Each row was made from one path, in order. Every step used is in the known rows, and no mark comes twice. Write each row's path.
Each row is shifted at random along 3 fixed directions that mean nothing.
Known rows
W/A/B/Q/F/H/L: -0.67,+0.28,+1.11,-0.17,-0.36,+0.37,-1.04,-2.82,-1.82,-0.38,+0.31,-1.12,-2.07,-0.60,-1.41,-0.15,-0.08,+1.63,-1.74,-1.35,-1.86,-0.97,-0.73,+1.61,+1.61,-0.13,+2.09,-0.27,-0.05,+2.05,+0.42,-0.30,-3.54,+0.56,+1.87,-1.09,+0.84,+2.15,+2.34,-2.93,+4.22,-1.18
L/W/X/A/H: -0.92,+0.34,+0.81,+1.74,+2.03,+1.15,+0.36,+1.17,+0.54,+3.05,-1.58,-0.11,-1.80,-2.28,-0.38,+0.64,+2.64,+1.90,+3.19,-0.71,+1.80,-3.70,+0.75,+3.33,+0.83,-1.12,+0.85,+2.98,-0.77,+2.02,+1.05,-2.35,+0.51,+0.18,-0.23,-2.58,-0.93,-1.98,+1.56,+0.69,+3.08,-1.23
L/H/B/W: +1.22,+0.97,+0.68,-1.97,-0.73,-1.19,-1.06,-1.26,+0.32,-1.20,-1.22,-0.38,-1.19,+1.88,-0.45,-0.73,+1.73,-1.00,+2.19,+0.43,-2.75,-1.35,+0.30,+1.03,-0.33,-1.36,+1.36,-0.01,+2.06,+0.56,+0.23,+1.44,-0.89,-0.79,-0.65,-3.68,+1.12,-2.04,+1.31,-1.77,+3.84,-1.97
F/Q/B/W/H/L/Z/A/X: -0.83,+2.67,+3.54,-3.46,-0.77,-1.31,-1.32,-2.20,+1.76,-1.75,-0.73,-0.56,-2.06,-0.18,-1.71,-0.34,+1.69,+2.23,-0.91,+0.78,-2.73,-2.07,-0.07,+1.39,+1.15,-3.34,+1.01,-0.62,+1.10,+2.08,-1.88,+2.15,-1.73,+0.77,+2.68,-3.50,+0.69,-0.51,+1.32,-2.18,+2.56,-1.50
H/L/Z/A/B/Q/F: -1.92,+2.24,+3.26,-0.90,-2.27,-0.79,+0.01,-2.35,-1.92,-2.34,+0.23,+0.29,-0.92,-1.12,-0.60,-0.33,-1.26,-0.86,-4.68,+0.95,-1.90,+0.71,-1.44,+1.38,+3.61,-3.00,+1.18,-2.60,-0.62,+0.74,-1.17,+1.37,-2.88,+1.75,+3.10,-0.29,-0.69,+2.60,+1.12,-2.00,+0.91,-0.58
Z/A/H/B/Q/F/X: -1.20,+0.64,-1.16,+1.29,-4.75,+0.44,-0.41,-1.26,-1.95,-0.56,+0.16,-0.24,-0.65,-1.29,-1.02,+0.41,+2.29,-0.92,+3.00,-1.16,-2.10,+0.25,-0.74,+2.25,+1.01,-0.61,+2.06,-1.26,+0.24,-0.02,+0.74,+1.52,-3.60,-0.30,+3.09,-0.69,-1.21,+1.50,+1.94,-1.58,-1.48,-0.36
F/Q/B/W/X: -1.29,+2.26,+0.02,-1.87,+1.79,-0.43,+0.17,-0.98,+2.91,+0.34,-0.48,+0.04,-2.67,-1.31,-3.32,+0.05,+0.82,+0.98,-0.58,+0.73,-0.30,-0.96,-0.99,+0.69,+1.24,-1.51,-0.22,-0.21,+1.10,+0.77,-1.25,+1.85,+0.36,-0.98,+1.30,-1.36,-1.41,-0.41,+2.14,+0.07,+3.50,-1.74
W/X/A/B/Q/F: +2.14,+0.24,-0.78,+2.38,-1.21,+0.05,+0.02,-1.26,-2.20,-0.68,-0.32,-1.23,-0.78,-0.29,-0.14,-0.74,+2.18,-0.42,+1.67,-0.65,-2.14,+0.60,-0.92,+1.36,-0.84,-1.15,+1.54,-0.81,-2.41,-0.70,+1.50,+0.99,-2.98,+0.21,+2.92,-2.26,-0.63,+0.45,+0.12,-2.90,-1.16,-0.22
L/F/X/A/Z: -1.65,-0.09,+1.03,-0.26,-2.01,-0.26,-1.66,+2.46,+1.68,+1.00,-0.46,-0.97,+0.09,-2.55,+0.97,-1.96,+2.19,+0.30,+2.50,+0.78,+0.14,-3.29,+1.94,+0.66,-1.21,-0.87,+1.49,+0.29,-2.66,+1.52,+0.55,-0.59,-0.11,+0.27,+1.29,-3.49,-1.67,-0.15,+0.89,-0.12,-0.69,-0.79
L/W/A/B/Q/F: -4.94,+3.83,+4.16,-2.54,+0.33,-2.17,-0.67,-0.10,+0.77,-0.57,+0.61,+1.20,-2.94,-2.50,-3.78,+1.81,-0.56,-0.10,-5.17,+0.44,-2.87,-2.58,-1.33,+3.60,+3.05,-3.54,-0.35,-0.79,+2.12,+1.36,-1.43,+1.45,-1.56,+2.97,+0.86,-1.47,-2.29,+0.64,+2.02,+0.12,+4.02,-1.64
Q/F/H/B/W/X/A: -0.98,+0.06,-1.31,-0.23,+0.09,+0.87,+0.15,-1.25,-1.81,-0.69,-1.13,-0.02,-4.68,-2.10,-1.66,+0.69,+0.17,-1.05,+1.05,-0.58,-0.97,-1.38,-1.60,+2.05,+1.61,-0.45,+2.55,+0.79,+0.14,-0.07,-0.68,-0.34,-2.51,-0.83,+2.11,-1.67,-1.62,+0.24,+0.52,-0.18,+3.05,-0.90
H/F/X/A: -1.60,-0.05,-0.69,-1.35,-3.63,-1.00,-1.87,+1.56,-0.12,-1.59,+0.05,-0.48,-2.61,-0.74,-1.02,+0.70,+1.18,-0.67,+1.56,-0.27,-3.32,-0.51,+0.08,+1.03,-0.44,-0.05,+0.87,+1.00,-0.40,-1.23,-0.38,+0.71,-2.77,+0.13,+2.07,-1.87,-1.37,+0.51,-1.83,-0.69,-1.97,+0.78
B/W/Q/F/H/L: -1.23,+0.76,+3.25,-2.93,-1.31,-3.00,-3.01,-4.55,-0.92,-1.44,-0.29,-0.21,-4.54,+2.17,-3.09,+1.91,-1.50,+0.30,-3.32,-0.37,-4.38,+1.81,-1.48,+2.26,-0.67,-2.14,+1.78,-1.40,+3.17,-0.47,-1.60,+3.63,-4.18,+1.42,+0.88,-2.08,-0.02,+1.13,-2.28,-2.50,+1.80,-0.50
X/A/H/L/F: -5.32,+0.75,+2.90,-1.66,+0.85,+0.73,-0.61,+2.37,+0.03,+1.70,-0.52,+0.88,-3.50,-3.86,-1.25,+0.22,+0.06,+1.75,-3.06,-0.47,+1.57,-4.07,+0.50,+2.69,+4.91,-0.93,-0.52,+2.33,-0.34,+3.35,-1.28,-3.00,-0.64,+1.99,-0.08,-0.62,-2.22,-0.43,+1.42,+1.24,+5.27,-0.58
H/L/Q/F: +1.86,-1.57,+2.22,+1.32,+2.21,+1.55,+0.34,-0.21,+0.11,+1.54,-1.25,-1.62,-0.24,+0.50,+0.55,-3.13,+2.50,+1.49,-0.60,+0.37,+1.53,-0.13,+0.85,-0.09,+0.62,-0.47,+1.36,-0.03,-1.45,+2.83,+1.20,-1.62,-0.16,-0.21,-0.25,-1.98,+0.23,-0.93,+1.28,-2.59,+2.43,-0.63
X/A/B/W/Q/F/H: +1.22,-0.96,+1.06,+3.62,-0.49,-0.02,-0.70,-3.28,-4.25,-0.10,-0.72,-0.51,-2.37,-0.47,-0.42,+1.34,-0.57,+0.29,+1.35,-1.08,-1.98,+0.84,-2.20,+2.50,-1.14,+0.38,+3.49,-0.51,+0.75,-0.19,+1.23,+0.92,-3.40,+0.30,+0.83,-1.52,-0.26,+1.61,-1.65,-2.45,+2.25,-0.87
F/Q/B/W/X/A/H: +3.54,-1.46,-0.71,+4.52,+1.27,+1.78,+0.46,-1.28,-0.99,+1.72,-1.89,-1.96,-0.60,-0.94,+0.44,-0.70,+3.49,+2.67,+6.48,-1.43,+0.73,-1.79,+0.26,+1.47,-1.18,+0.84,+2.35,+1.81,-1.72,+1.83,+2.30,-1.08,-0.53,-1.99,+1.44,-3.09,+0.98,-1.23,+0.75,-2.77,+2.69,-1.68
A/B/Q/F/X: +5.12,-1.79,-2.39,+3.18,-2.33,+0.38,-0.82,-0.43,-0.58,+0.73,-0.37,-3.04,+3.01,+1.87,+1.74,-3.53,+5.08,-0.17,+5.99,-0.46,-1.75,+0.97,+1.32,-0.13,-4.01,+0.60,+3.04,-1.40,-2.54,-0.08,+4.30,+1.11,-1.74,-2.06,+1.06,-2.79,+1.23,+0.40,+1.15,-4.50,-2.28,-0.83
Q/B/W/H: +1.53,+1.08,+1.14,-0.29,-1.33,-1.43,-0.01,-3.13,-2.62,-1.67,-0.53,+0.14,-2.38,+0.81,-0.82,+0.68,-1.13,-0.92,+0.89,-0.85,-1.95,+0.88,-2.23,+0.95,-0.21,-1.19,+1.87,-1.08,+2.52,-1.43,-1.00,+1.12,-2.37,-0.18,+0.98,-0.95,+0.47,+0.21,-1.49,-1.79,+1.41,-0.15
Q/F/H/B/W/A/Z: -1.01,+0.62,+2.11,-1.15,-2.09,-1.28,-1.89,-3.58,-0.96,-1.27,+0.22,-0.75,-1.69,-0.52,-0.34,-0.40,-0.27,-0.78,+0.95,-0.89,-3.11,-2.37,-0.44,+1.89,-0.78,-1.44,+3.87,-1.10,+1.12,+1.63,-0.66,+1.14,-2.63,+0.71,+1.56,-3.64,+0.22,+0.95,+1.06,-2.71,+2.26,-1.67
Q/B/W/H/F: +1.05,-0.32,+0.89,-1.23,-1.78,-1.10,-0.32,-2.15,-1.67,-1.18,-0.41,-0.70,-2.65,+1.98,-0.09,-0.77,+1.35,-0.05,+1.91,-1.66,-3.49,+0.15,-1.30,+1.24,-0.54,-0.26,+2.66,-0.15,+2.63,+0.58,-0.57,+0.76,-3.22,+0.31,+0.64,-2.41,+0.62,-0.99,-1.01,-3.43,+2.57,-0.26
L/Q/F/H/B/W/X/A: +2.60,-0.91,-0.47,+1.45,+0.93,+0.80,-0.26,-1.21,-0.74,+0.09,-2.10,-1.62,-3.09,-0.09,-0.59,-1.20,+3.64,+0.31,+4.03,-0.49,-1.68,-1.24,-0.13,+1.63,-1.50,-0.77,+3.12,+0.76,-0.23,+0.87,+1.23,+0.12,-2.09,-1.27,+1.43,-4.85,+0.04,-1.96,+0.97,-2.34,+3.13,-1.49
B/Q/F/X/A: -0.04,-1.03,-0.27,-0.16,-1.15,-0.11,-0.67,+2.30,+1.02,-0.22,-0.94,-1.75,-1.21,-1.04,-0.99,-0.34,+3.35,+0.83,+2.28,+0.03,-1.44,-1.95,+1.12,+0.82,-0.90,+0.24,+1.09,+0.26,-1.38,+1.07,+1.10,+0.64,-1.58,-0.74,+2.59,-2.96,-0.94,-0.92,+0.46,-0.57,-0.12,-1.03
B/Q/F/X: -3.15,+0.60,+0.39,-3.31,-0.71,-1.03,-1.01,+2.80,+5.01,+1.57,+0.22,-0.93,-0.59,-0.82,-2.54,-1.03,+3.81,+1.31,+0.19,+0.37,-0.91,-2.98,+1.44,+1.28,-0.03,-0.26,+0.09,-0.21,+1.12,+3.10,+0.32,+1.94,-0.42,-0.34,+1.21,-2.79,-2.13,-1.07,+3.56,+1.04,+2.00,-2.14
Q/B/W/X/A: +4.94,-1.91,-3.37,+4.87,+2.64,+4.18,+3.22,-0.74,-4.59,-0.36,-2.55,-1.93,-1.61,-1.84,+1.39,-1.23,+1.39,-0.35,+3.99,-0.01,+3.12,+0.45,-0.95,-0.77,+1.88,+0.63,+2.31,+0.70,-4.24,-1.23,+1.71,-3.13,+0.27,-3.28,+2.02,+0.29,+0.68,-0.73,-0.41,-2.26,+1.24,-0.13
W/X/A/Z: -8.10,+4.62,+3.47,-5.70,-1.64,-3.01,-2.19,+0.99,+4.70,-0.35,+1.42,+2.08,-3.49,-3.75,-3.65,+2.50,-2.18,+0.20,-4.33,+1.44,-0.93,-4.41,-0.59,+2.59,+2.68,-3.14,-1.61,+1.06,+0.90,+1.59,-4.32,+2.16,-0.76,+2.68,+2.93,-2.69,-4.36,+1.01,+1.78,+4.01,+0.95,-1.21
F/Q/B/W/A/X: -0.80,+2.48,-0.24,+0.57,-0.08,+0.17,-0.46,-2.48,-1.66,-1.76,+0.02,-0.11,-2.89,-2.11,-3.19,+1.88,-0.66,+0.37,-1.00,-0.17,-1.75,+0.32,-2.00,+1.46,+1.79,-2.28,-0.49,-0.30,-0.15,-2.25,-0.89,+1.70,-1.31,-0.14,+1.82,+0.22,-1.23,+1.21,-0.85,-1.59,+0.05,-0.18
Q/B/W/H/F/X: +4.47,-0.33,-2.21,+1.49,-6.52,-1.72,-1.80,-4.18,-4.63,-2.67,-0.42,-1.43,-2.04,+3.08,+0.45,-1.02,+1.11,-2.97,+5.40,-1.75,-5.47,+4.92,-2.00,+0.52,-4.04,-1.21,+3.94,-2.19,+0.87,-5.29,+1.04,+2.59,-5.41,-1.29,+1.91,-1.74,+0.65,+1.56,-4.23,-5.63,-5.05,+1.98
F/H/L/Q/B: +1.48,+1.79,+2.49,+0.53,-3.37,-1.45,-1.70,-4.05,-2.36,-1.88,+0.23,+0.36,-2.31,+0.68,-1.62,-0.04,-2.64,-1.19,-1.95,+0.23,-2.88,+3.55,-2.31,+0.27,-0.10,-1.94,+1.01,-1.49,+2.01,-2.16,-1.09,+1.99,-3.57,-0.10,+1.50,-0.67,+0.33,+3.37,-0.79,-2.40,-0.32,+0.34
A/B/Q/F/H/L/X: +2.64,+0.36,-1.83,+3.12,-2.94,+1.26,-0.32,-3.82,-4.32,-0.35,-0.85,-0.72,-0.68,+0.26,+0.53,-1.28,+0.29,-1.73,+0.16,-0.02,-0.62,+3.84,-1.76,+0.24,-0.01,-1.49,+2.57,-1.67,-0.90,-2.95,+1.99,+0.54,-4.43,-1.34,+1.51,+0.53,-0.70,+3.53,-0.07,-3.64,-0.54,+0.13
B/Q/F/H/L/W/X/A: +1.04,-0.61,-0.16,+1.72,+1.62,+1.31,+0.45,-2.05,-2.51,+0.37,-2.73,-1.20,-4.47,-0.81,-1.40,+0.45,+0.99,+0.84,+0.27,-0.06,-0.31,+0.96,-0.64,+2.08,+0.32,-2.12,+1.92,+0.04,-2.03,-1.13,+0.75,-0.57,-2.58,-0.37,+2.01,-1.55,-0.63,+0.06,-0.22,-1.93,+1.87,-0.56
H/L/Z/A/X: -0.06,+0.66,+0.52,-0.87,+0.34,+2.05,+0.58,+0.06,+0.06,-0.36,-0.76,-0.95,+0.29,-1.03,+1.05,-1.57,+2.14,+1.18,-0.58,+1.02,+1.25,-1.56,+1.13,+0.23,+2.88,-1.98,+0.54,+0.24,-2.65,+1.70,-0.11,-1.13,+0.25,-0.10,+1.60,-0.82,+0.65,-0.53,+1.80,-1.10,+0.13,-0.27
W/H/B/Q/F/X/A/Z: -0.40,-0.18,+0.27,+1.49,-3.34,+0.20,-0.69,-1.73,-1.20,-0.37,-0.46,-1.05,-0.41,-1.28,+0.38,-0.88,+0.82,+0.34,+3.55,+0.26,-0.28,-1.22,-0.35,+0.88,-1.21,-0.40,+2.78,-0.46,-2.07,+0.59,+0.13,+0.47,-3.03,-0.37,+3.74,-2.89,-1.86,+2.08,+1.95,-1.40,-0.17,-1.55

Write each row's path
+1.12,-0.03,+1.67,+3.87,+1.15,+1.16,-0.45,-2.29,-3.19,+1.22,-2.26,-0.81,-2.21,-0.37,-1.04,+1.84,+0.32,+2.01,+1.52,+0.97,+1.39,+1.41,-0.30,+2.01,+0.05,-1.97,+1.01,+1.18,-1.84,-1.55,+1.12,-0.99,-0.93,-0.16,+0.14,-0.60,-0.27,+0.80,-1.16,-2.06,+1.00,-0.39	F/X/A/H/L/W/Q
-2.77,+2.55,+2.04,-3.98,-3.48,-3.57,-3.67,-1.60,+1.65,-1.40,-0.12,+0.26,-3.64,-0.74,-1.59,+0.14,+0.72,-1.28,+0.94,+0.16,-5.12,-2.69,+0.07,+2.80,-1.97,-3.49,+2.09,-0.34,+1.32,+0.07,-1.84,+3.20,-3.16,+1.66,+2.03,-5.89,-1.57,-0.23,+0.29,-0.87,+1.06,-1.43	L/F/H/B/W/X/A/Z
-0.19,-0.15,-1.63,+2.83,-2.49,+1.16,-0.17,+0.12,-2.08,+0.31,-1.03,-0.74,-0.63,-1.51,-0.29,-0.18,+2.75,+0.49,+4.06,-0.53,-0.64,-0.51,+0.21,+1.77,+0.23,-0.30,+0.78,+0.57,-1.32,-0.31,+1.61,+0.04,-2.21,-0.75,+1.69,-1.56,-1.32,+0.37,+2.26,-1.19,+1.51,-1.39	L/F/X/A/H/B/Q
+3.69,-2.06,-0.81,+3.75,-1.56,+1.31,-0.72,-2.77,-4.75,-0.39,-2.60,-2.53,-0.82,-0.12,+2.78,-2.26,+1.15,-0.16,+4.78,+0.09,+1.00,+1.29,+0.51,+0.12,-1.77,-1.29,+3.91,-0.97,-4.87,-2.34,+1.97,-1.42,-2.12,-1.32,+1.60,-2.00,+0.35,+0.92,-2.59,-4.50,-1.70,+0.42	B/W/H/L/F/X/A/Z
+4.45,-0.03,+2.74,+1.26,+0.06,-0.88,-1.32,-4.74,-2.08,-1.59,-1.49,-2.22,+0.35,+3.05,+1.13,-0.54,+2.17,+1.88,+2.06,+0.48,-3.28,+0.79,+0.34,+0.70,-2.36,-1.73,+3.60,-1.58,+0.18,+1.17,+1.47,+2.07,-2.01,+0.03,+0.90,-4.11,+4.12,-0.59,-0.02,-5.47,+2.89,-1.69	F/H/L/Z/A/B/W/Q
+7.18,-2.58,-1.05,+5.99,-0.05,+3.40,+1.24,-3.13,-5.05,-0.09,-2.41,-3.67,+1.95,+1.01,+3.54,-4.12,+3.87,+0.08,+5.04,+0.71,+1.39,+2.53,+0.47,-1.02,-1.15,-0.60,+5.43,-2.33,-5.08,-0.15,+4.05,-1.70,-1.09,-2.63,+1.61,-1.55,+2.63,+0.56,-0.03,-6.83,-0.96,-0.09	H/L/Z/A/B/W/Q/F/X
-1.17,+1.30,+2.32,+1.76,-1.40,+0.01,-0.95,-2.13,-2.17,+0.58,-0.64,+0.27,-3.98,-1.63,-1.80,+0.33,-0.09,-0.11,-1.38,-0.74,-0.22,+1.12,-1.75,+2.90,+1.75,-2.96,+0.81,+0.33,-0.91,-0.75,-0.62,-0.19,-3.38,+1.33,+2.13,-1.82,-2.66,+1.03,-1.12,-1.40,-0.94,+1.00	W/X/A/H/L/Q/F
+4.17,-0.48,+1.86,+3.46,-4.37,-1.22,-0.78,-5.13,-4.11,-2.68,-1.39,-1.30,-0.38,+1.96,+1.59,-0.86,+1.02,-0.86,+3.83,-1.19,-5.05,+3.43,-1.32,+1.18,-2.33,-1.90,+4.01,-2.71,+0.76,-1.50,+0.96,+2.73,-3.58,-0.22,+1.98,-2.57,+2.22,+0.84,-3.27,-6.31,-1.73,+0.08	L/Z/A/H/F/Q/B/W
+8.04,-1.57,+0.78,+4.95,-1.28,+0.48,-0.71,-5.13,-3.38,-0.92,-2.80,-3.22,+0.21,+2.25,+2.70,-3.32,+1.84,+0.66,+5.46,-0.02,-1.04,+2.81,+0.26,-0.53,-3.79,-2.17,+4.16,-0.89,-3.75,-1.54,+2.40,-0.14,-2.04,-2.41,+2.37,-4.15,+3.02,+0.65,-2.08,-6.73,-1.27,-0.45	F/Q/B/W/X/A/H/L/Z
+0.18,+1.71,+1.88,+0.95,-2.85,-0.71,-2.14,-2.01,-2.98,-1.10,+0.07,+0.19,-2.70,-1.19,-0.99,+0.78,-0.30,-0.68,-1.01,+0.22,-2.77,+0.23,-1.83,+1.43,-0.20,-1.63,+2.25,+0.28,+0.28,-0.86,+0.02,+0.34,-4.76,+1.00,+2.24,-2.20,-1.08,+2.60,-0.88,-2.47,+0.70,+0.07	W/Q/F/H/L/X/A/B
-1.72,+2.08,+1.79,-0.28,-2.09,-0.58,-0.81,-3.01,-1.04,-0.64,-0.32,+0.06,-2.92,-1.69,-1.13,-0.78,-2.07,-0.32,-3.13,+0.75,-0.87,+0.74,-1.82,+1.75,+1.53,-2.95,+1.97,-1.07,-1.09,-0.33,-0.94,+0.80,-3.54,+0.44,+3.27,-1.81,-2.01,+3.60,+1.61,-0.81,+1.87,-1.05	W/X/A/B/Q/F/H/L/Z
-0.14,-0.72,-1.75,+3.47,-1.91,+1.70,+0.47,-2.20,-5.13,-0.66,-1.11,+0.04,-2.08,-2.21,-0.06,+0.78,-1.05,-2.42,+2.64,-0.28,+1.05,+0.57,-2.01,+2.32,+3.06,+0.09,+2.98,+0.51,-0.89,-1.94,+0.80,-1.00,-2.08,-1.92,+0.90,+1.14,-1.98,+2.70,-1.06,-1.14,+1.05,-0.61	Q/F/X/A/H/B/W
-1.61,+0.14,+2.12,+0.92,+2.05,+0.39,-1.17,-1.54,-0.50,+1.06,-1.57,-0.92,-2.85,-1.55,-1.75,+0.05,+1.58,+3.36,-0.38,-1.21,-0.65,-1.37,+0.58,+2.03,+0.89,-1.54,+0.48,+0.19,-0.55,+1.70,+0.42,-0.69,-0.84,+1.18,-0.23,-1.67,-0.03,-1.02,+0.21,-2.87,+4.69,-0.82	B/W/A/H/L/F/Q
+1.29,+0.29,+1.44,-1.57,-3.04,-0.89,-1.79,-2.24,+0.15,-1.24,-0.75,-1.92,-0.67,+1.64,+0.19,-1.40,+3.77,+1.01,+0.88,-0.56,-4.30,-0.02,+1.01,+1.77,-1.59,-2.89,+2.31,-1.75,-0.29,+1.15,+0.66,+2.92,-3.66,+0.74,+2.94,-4.23,+1.37,-0.72,+0.59,-3.56,-1.54,-0.66	B/Q/F/H/L/Z/A/X
-5.32,+3.81,+1.80,+0.72,-0.06,+1.73,+2.55,-3.11,-3.31,-1.29,+0.02,+2.08,-1.94,-4.07,-1.74,+2.32,-4.48,+1.05,-6.10,+1.34,+2.97,+0.67,-3.39,+1.67,+7.90,-2.22,-0.79,-1.37,-0.59,+0.07,-2.51,-0.52,-1.72,+1.37,+3.13,+3.77,-2.52,+4.34,+3.60,+1.57,+4.77,-1.04	W/H/L/Z/A/B/Q
-2.27,+1.23,-0.48,+2.36,-2.69,+0.41,-0.40,-3.06,-3.06,+0.60,+0.02,+0.81,-2.53,-1.69,-2.35,+1.51,-1.08,-1.50,+0.77,-0.06,+0.39,+2.01,-2.77,+2.67,+1.72,-1.26,+1.85,-0.75,+1.00,-1.99,-0.18,+1.35,-2.58,-0.55,+0.98,+0.89,-3.61,+2.91,+0.07,-0.50,-0.04,-0.40	A/H/B/W/Q/F/X
+1.69,+1.09,-0.40,-0.62,-3.77,-1.07,-1.65,-2.21,-3.39,-1.60,-0.97,-0.70,-3.38,+0.16,-0.86,-1.60,+0.22,-2.34,+1.08,-0.35,-2.55,+2.66,-1.22,+0.46,-0.51,-2.71,+2.41,-2.09,-0.07,-3.74,-0.05,+0.62,-3.56,-0.72,+1.27,-0.90,-0.38,+1.30,-2.21,-3.63,-1.56,+1.43	Q/B/W/H/L/F/X
+2.07,-1.25,-1.24,+4.03,-1.63,+2.27,+0.53,-2.18,-3.68,+0.56,-1.21,-1.48,-0.45,-0.50,+0.36,-0.39,+3.70,+0.13,+5.56,-1.06,-0.12,+0.33,-0.49,+1.69,+0.05,+0.17,+3.87,-0.70,-0.77,+0.73,+2.13,-0.23,-2.16,-1.32,+1.62,-1.32,+0.22,-0.27,+1.00,-3.54,+0.15,-0.53	Z/A/H/B/W/Q/F/X
+3.77,-1.66,-2.28,+5.31,-1.78,+1.94,+0.55,-2.94,-6.86,-2.27,-1.87,-1.34,-2.33,-0.61,+0.20,+0.57,-0.19,-2.13,+3.50,+0.40,-0.50,+3.70,-2.10,+0.04,-0.59,-0.30,+3.16,-1.06,-3.05,-4.36,+1.33,-0.17,-2.96,-1.96,+2.57,+0.25,-0.82,+1.94,-3.23,-3.48,-2.69,+0.83	H/B/W/Q/F/X/A
-1.76,+2.96,+3.68,-4.02,-1.91,-3.01,-2.57,-1.28,+1.41,-1.85,-0.41,-0.15,-2.14,-0.33,-1.12,-0.44,-1.16,-0.07,-1.80,+1.91,-1.79,-2.24,-0.18,+1.45,+0.95,-3.22,+1.76,+0.21,+0.60,+0.21,-1.63,+0.91,-1.80,+0.32,+1.56,-3.63,-0.50,+1.71,+0.35,-0.64,+3.21,-1.56	F/X/A/B/W/H/L/Z
+1.55,-1.73,-2.72,+5.74,+0.30,+4.14,+2.69,-1.69,-4.37,+1.43,-1.45,-1.06,-1.07,-2.10,+0.71,-0.97,+2.04,+0.58,+3.77,-1.36,+2.68,+0.30,-1.32,+1.44,+1.96,+0.68,+2.16,+0.69,-3.32,+0.69,+1.86,-2.34,-2.12,-1.43,+2.71,-0.01,-1.65,+0.65,+2.64,-1.77,+1.71,-0.94	W/X/A/H/B/Q/F
-0.40,+1.38,-1.97,+3.30,-5.86,+0.14,-0.85,-3.56,-4.89,-1.43,+0.48,-0.06,-2.06,-1.48,-1.76,+1.16,-0.44,-2.37,+2.24,-1.76,-2.54,+3.02,-2.51,+2.17,-0.03,-1.81,+1.96,-1.85,-0.50,-4.02,+0.62,+1.46,-4.93,-0.27,+3.40,+0.36,-2.20,+3.42,-0.32,-2.46,-4.03,+1.07	W/A/H/B/Q/F/X
+2.21,-0.13,+2.98,+1.19,-2.24,-0.54,-0.50,-5.40,-4.71,-2.80,-1.86,-1.00,-2.77,+1.34,+0.43,+0.34,-0.53,-0.58,-0.94,-0.23,-3.32,+3.43,-1.47,+1.03,-0.66,-3.14,+3.96,-3.60,+0.25,-1.24,-0.45,+1.93,-3.96,+0.92,+2.76,-1.89,+1.83,+0.53,-2.78,-4.52,-1.04,+0.68	B/W/Q/F/H/L/Z/A
+6.36,-1.02,-1.78,+2.70,-0.32,+1.64,+0.81,-2.78,-1.63,-0.05,-2.29,-2.69,+1.41,+2.11,+3.18,-3.32,+5.91,-0.08,+8.07,-0.88,-0.92,-0.64,+1.47,+0.47,-2.43,-1.60,+4.35,-0.41,-1.99,+1.01,+2.77,-0.55,-0.55,-2.12,+1.26,-4.77,+3.47,-3.23,+1.87,-5.01,+0.47,-1.06	L/Z/A/H/B/W/X
